Here is a tiny trained network, its code and every weight. The questions are about switching its units off for an input and a target symbol, where a switched-off unit gives its printed mean instead of its output.

import numpy as np


def w(rows, s, z=0):
    codes = np.array(rows[::2]) - 128.0
    scale = np.full(codes.shape[1], s)
    scale[-1] = z or s
    return codes * scale


def f(y):
    return np.maximum(y, 0)


def softmax(a):
    e = np.exp(a - a.max(-1, keepdims=True))
    return e / e.sum(-1, keepdims=True)


def log_softmax(a):
    a = a - a.max(-1, keepdims=True)
    return a - np.log(np.exp(a).sum(-1, keepdims=True))


def net(x, mask):
    ids = ['ΓΔΛΞΣαβεζημπτψ'.index(c) for c in x.split()]
    T = len(ids)
    res = E[ids] + P[:T]
    u = 0
    for l in range(3):
        r = res
        for j in range(2):
            rows = slice(3 * j, 3 * j + 3)
            q, k, v = (r @ M[l][rows].T for M in (Q, K, V))
            z = softmax(np.where(np.tri(T) > 0, q @ k.T / 3**0.5, -1e9)) @ v
            o = O[l][rows]
            res = res + np.where(mask[u + j], z, o[:, -1]) @ o[:, :-1]
        u += 2
        y = f(res @ A[l][:, :-1].T + A[l][:, -1])
        res = res + np.where(mask[u : u + 4], y, B[l][:, -1]) @ B[l][:, :-1]
        u += 4
    return log_softmax(res[-1] @ U[:, :-1].T + U[:, -1])


Q, K, V, O, A, B = {}, {}, {}, {}, {}, {}
E = w([
[162,208,174,85,178],'Γ',
[109,85,100,72,208],'Δ',
[173,138,164,162,19],'Λ',
[109,53,123,111,140],'Ξ',
[86,67,85,96,249],'Σ',
[106,114,206,249,174],'α',
[198,190,138,144,134],'β',
[199,114,136,181,79],'ε',
[173,75,191,122,45],'ζ',
[104,28,126,201,51],'η',
[173,209,169,127,132],'μ',
[119,78,169,59,143],'π',
[95,131,217,82,42],'τ',
[85,55,130,33,146],'ψ',
],0.016)
P = w([
[142,146,93,105,83],'0',
[168,65,177,151,108],'1',
[138,157,88,112,51],'2',
[153,161,175,121,248],'3',
[141,160,90,118,53],'4',
[139,137,171,149,207],'5',
[134,170,97,127,69],'6',
],0.012)
Q[0] = w([
[119,89,85,177,111],'L0H0',
[77,107,158,134,172],'L0H0',
[140,200,102,81,145],'L0H0',
[110,79,144,106,116],'L0H1',
[20,125,113,136,176],'L0H1',
[6,181,131,89,99],'L0H1',
],0.013)
K[0] = w([
[162,175,106,149,177],'L0H0',
[112,119,185,118,167],'L0H0',
[164,201,96,137,163],'L0H0',
[136,78,76,78,99],'L0H1',
[55,91,171,92,201],'L0H1',
[4,165,143,85,90],'L0H1',
],0.011)
V[0] = w([
[243,164,38,202,224],'L0H0',
[153,191,179,176,188],'L0H0',
[72,122,211,201,210],'L0H0',
[108,86,204,2,13],'L0H1',
[145,47,14,78,142],'L0H1',
[89,255,55,91,33],'L0H1',
],0.0051)
O[0] = w([
[88,222,113,100,145,21],'L0H0',
[255,75,47,108,141,88],'L0H0',
[97,142,158,129,131,86],'L0H0',
[28,99,157,138,155,254],'L0H1',
[131,151,151,192,83,100],'L0H1',
[96,93,106,152,73,137],'L0H1',
],0.0071,0.007)
A[0] = w([
[128,80,167,84,165,4],'L0N0',
[204,137,128,99,164,62],'L0N1',
[34,144,1,134,149,131],'L0N2',
[180,140,167,94,69,242],'L0N3',
],0.0089,0.002)
B[0] = w([
[137,125,10,173,146,213],'L0N0',
[36,69,114,132,118,166],'L0N1',
[193,65,88,255,27,143],'L0N2',
[144,160,202,142,158,253],'L0N3',
],0.0089,0.0056)
Q[1] = w([
[89,142,2,123,139],'L1H0',
[25,104,201,110,135],'L1H0',
[109,101,142,70,54],'L1H0',
[68,70,143,147,149],'L1H1',
[114,61,146,114,191],'L1H1',
[111,80,32,105,106],'L1H1',
],0.0084)
K[1] = w([
[68,185,2,177,151],'L1H0',
[104,151,166,66,151],'L1H0',
[90,57,117,75,35],'L1H0',
[217,75,140,112,183],'L1H1',
[70,86,86,134,135],'L1H1',
[152,124,108,140,126],'L1H1',
],0.01)
V[1] = w([
[117,114,169,171,61],'L1H0',
[136,89,104,90,229],'L1H0',
[81,122,44,124,142],'L1H0',
[54,168,158,72,197],'L1H1',
[37,223,201,91,150],'L1H1',
[146,3,139,132,163],'L1H1',
],0.0052)
O[1] = w([
[81,217,109,53,176,254],'L1H0',
[168,147,186,74,90,57],'L1H0',
[205,115,3,109,55,44],'L1H0',
[154,95,105,71,158,89],'L1H1',
[58,174,189,27,69,92],'L1H1',
[188,143,111,133,178,254],'L1H1',
],0.0048,0.005)
A[1] = w([
[88,104,217,142,214,254],'L1N0',
[71,84,2,198,101,130],'L1N1',
[170,74,86,139,210,52],'L1N2',
[136,239,63,25,101,169],'L1N3',
],0.009,0.0041)
B[1] = w([
[148,69,83,132,174,251],'L1N0',
[216,145,191,2,90,160],'L1N1',
[131,170,197,174,104,156],'L1N2',
[146,145,11,81,181,136],'L1N3',
],0.0096,0.014)
Q[2] = w([
[100,191,92,149,130],'L2H0',
[61,162,133,113,2],'L2H0',
[61,91,186,81,203],'L2H0',
[115,151,120,139,96],'L2H1',
[115,139,99,133,125],'L2H1',
[226,186,136,111,94],'L2H1',
],0.0093)
K[2] = w([
[100,255,41,109,100],'L2H0',
[5,150,219,120,8],'L2H0',
[5,20,146,57,181],'L2H0',
[230,152,29,212,111],'L2H1',
[151,129,96,166,173],'L2H1',
[67,101,93,129,48],'L2H1',
],0.0066)
V[2] = w([
[139,51,37,55,197],'L2H0',
[74,124,195,152,133],'L2H0',
[141,152,138,140,175],'L2H0',
[85,28,74,168,126],'L2H1',
[2,216,164,175,210],'L2H1',
[172,80,177,139,254],'L2H1',
],0.0055)
O[2] = w([
[121,40,18,125,206,207],'L2H0',
[45,85,98,102,153,160],'L2H0',
[2,156,104,123,164,145],'L2H0',
[47,96,134,132,69,194],'L2H1',
[125,192,129,188,198,52],'L2H1',
[182,90,97,155,122,255],'L2H1',
],0.0049,0.0072)
A[2] = w([
[148,56,228,183,61,10],'L2N0',
[238,198,104,189,100,254],'L2N1',
[57,150,154,2,105,102],'L2N2',
[180,137,118,106,197,58],'L2N3',
],0.0081,0.00077)
B[2] = w([
[100,214,160,118,228,254],'L2N0',
[198,125,82,242,61,158],'L2N1',
[35,226,59,114,1,182],'L2N2',
[38,137,198,125,162,193],'L2N3',
],0.008,0.0087)
U = w([
[158,116,254,105,219,252],'Γ',
[134,78,86,233,164,120],'Δ',
[151,17,50,177,79,232],'Λ',
[142,120,114,96,123,36],'Ξ',
[197,95,168,158,119,49],'Σ',
[178,96,136,140,115,131],'α',
[130,131,119,247,107,171],'β',
[99,195,182,176,162,8],'ε',
[156,110,138,118,127,117],'ζ',
[121,184,82,113,199,23],'η',
[143,152,207,93,146,46],'μ',
[49,128,107,197,101,152],'π',
[148,142,34,198,137,150],'τ',
[139,169,80,155,164,117],'ψ',
],0.0084,0.0029)

Each question gives the input, a string of symbols that net reads in full, and the target symbol t.
The units are the heads (3 rows each of Q, K, V and O) and the neurons (one row each of A and B). Each row of codes is followed by its name. A weight is (code - 128) times the scale printed after its matrix; where a second scale follows, it is the last column's (O, A, B and U).
mask holds one flag per unit, layer by layer, with each layer's heads first. A switched-off unit (its flag False) gives its mean, the last column of its rows in O or B, instead of its output. The means were averaged over made-up inputs and are rounded, as every weight is.
A unit's drop is (log p(t) with every unit on - log p(t) with that unit switched off) / (log p(t) with every unit on - log p(t) with every unit switched off).
The circuit of an input: a set's keep is (log p(t) with only the set's units on - log p(t) with every unit switched off) / (log p(t) with every unit on - log p(t) with every unit switched off). Starting from the 12 units with the biggest drops (on a tie, the unit counted first), units are removed one at a time, each time the one whose removal leaves the highest keep (on an exact tie, the one counted first), for as long as the keep stays at least 0.8.
units of the circuit, in order: the units of the circuit, biggest drop first
most important unit: the unit with the biggest drop
top k neurons: the k neurons with the biggest drops, biggest first
top k neurons in layer l: the k neurons of layer l with the biggest drops, biggest first
heads that matter: for each layer, one digit per head in row order, 1 if its drop is at least 0.15 and else 0, layers parted by /
input Σ τ ε, target β: most important unit => L2N1
input η τ μ Ξ Σ Ξ ζ, target Γ: units of the circuit, in order => L0N0; L0N3; L2N0
input α ψ τ η, target Γ: top 2 neurons in layer 2 => L2N2; L2N1
input π β τ ζ ζ Λ, target Γ: heads that matter => 01 / 00 / 00
input ζ τ π τ π ζ ζ, target Γ: units of the circuit, in order => L2N0; L0N3
input ψ ψ Λ, target ε: heads that matter => 00 / 00 / 10
input β τ Γ η, target Γ: top 2 neurons in layer 1 => L1N1; L1N2
input η Λ τ, target π: units of the circuit, in order => L2N2; L0H1
input π ε β π β, target τ: top 2 neurons in layer 1 => L1N3; L1N1
input ζ ζ π τ ζ τ, target Δ: top 2 neurons => L1N0; L1N1
input Δ ε π Γ ε π, target Δ: units of the circuit, in order => L2H0; L1N0
input Σ τ τ τ β π Λ, target ε: units of the circuit, in order => L1N0; L2H0; L2N0
input Λ α τ Λ ζ ζ, target Δ: units of the circuit, in order => L1N1; L1N0; L2H0
input τ τ ε π Γ, target η: top 2 neurons in layer 0 => L0N0; L0N2
input τ β α τ π τ ψ, target Ξ: heads that matter => 01 / 00 / 00
input π π η ψ π ε, target Γ: most important unit => L0N0
input τ Δ τ τ π τ ε, target β: heads that matter => 11 / 00 / 10
input τ ψ Σ τ, target Δ: heads that matter => 00 / 00 / 00
input π τ τ Δ τ ε, target Γ: top 2 neurons => L1N2; L0N0
input Γ ε α Λ τ τ π, target Λ: heads that matter => 01 / 00 / 00
input ε α Γ η ψ, target Ξ: heads that matter => 00 / 10 / 01
input Λ ε Σ τ τ, target π: top 2 neurons in layer 1 => L1N1; L1N2
input ε α π π π, target Λ: units of the circuit, in order => L2N0
input τ Λ π ε τ τ, target Λ: top 2 neurons => L2N0; L1N0
input τ Λ π ζ α β Γ, target η: units of the circuit, in order => L1N3; L0H0
input α π τ τ π τ Σ, target Σ: top 2 neurons in layer 1 => L1N1; L1N2
input π Λ τ Λ τ τ, target Λ: heads that matter => 01 / 00 / 00
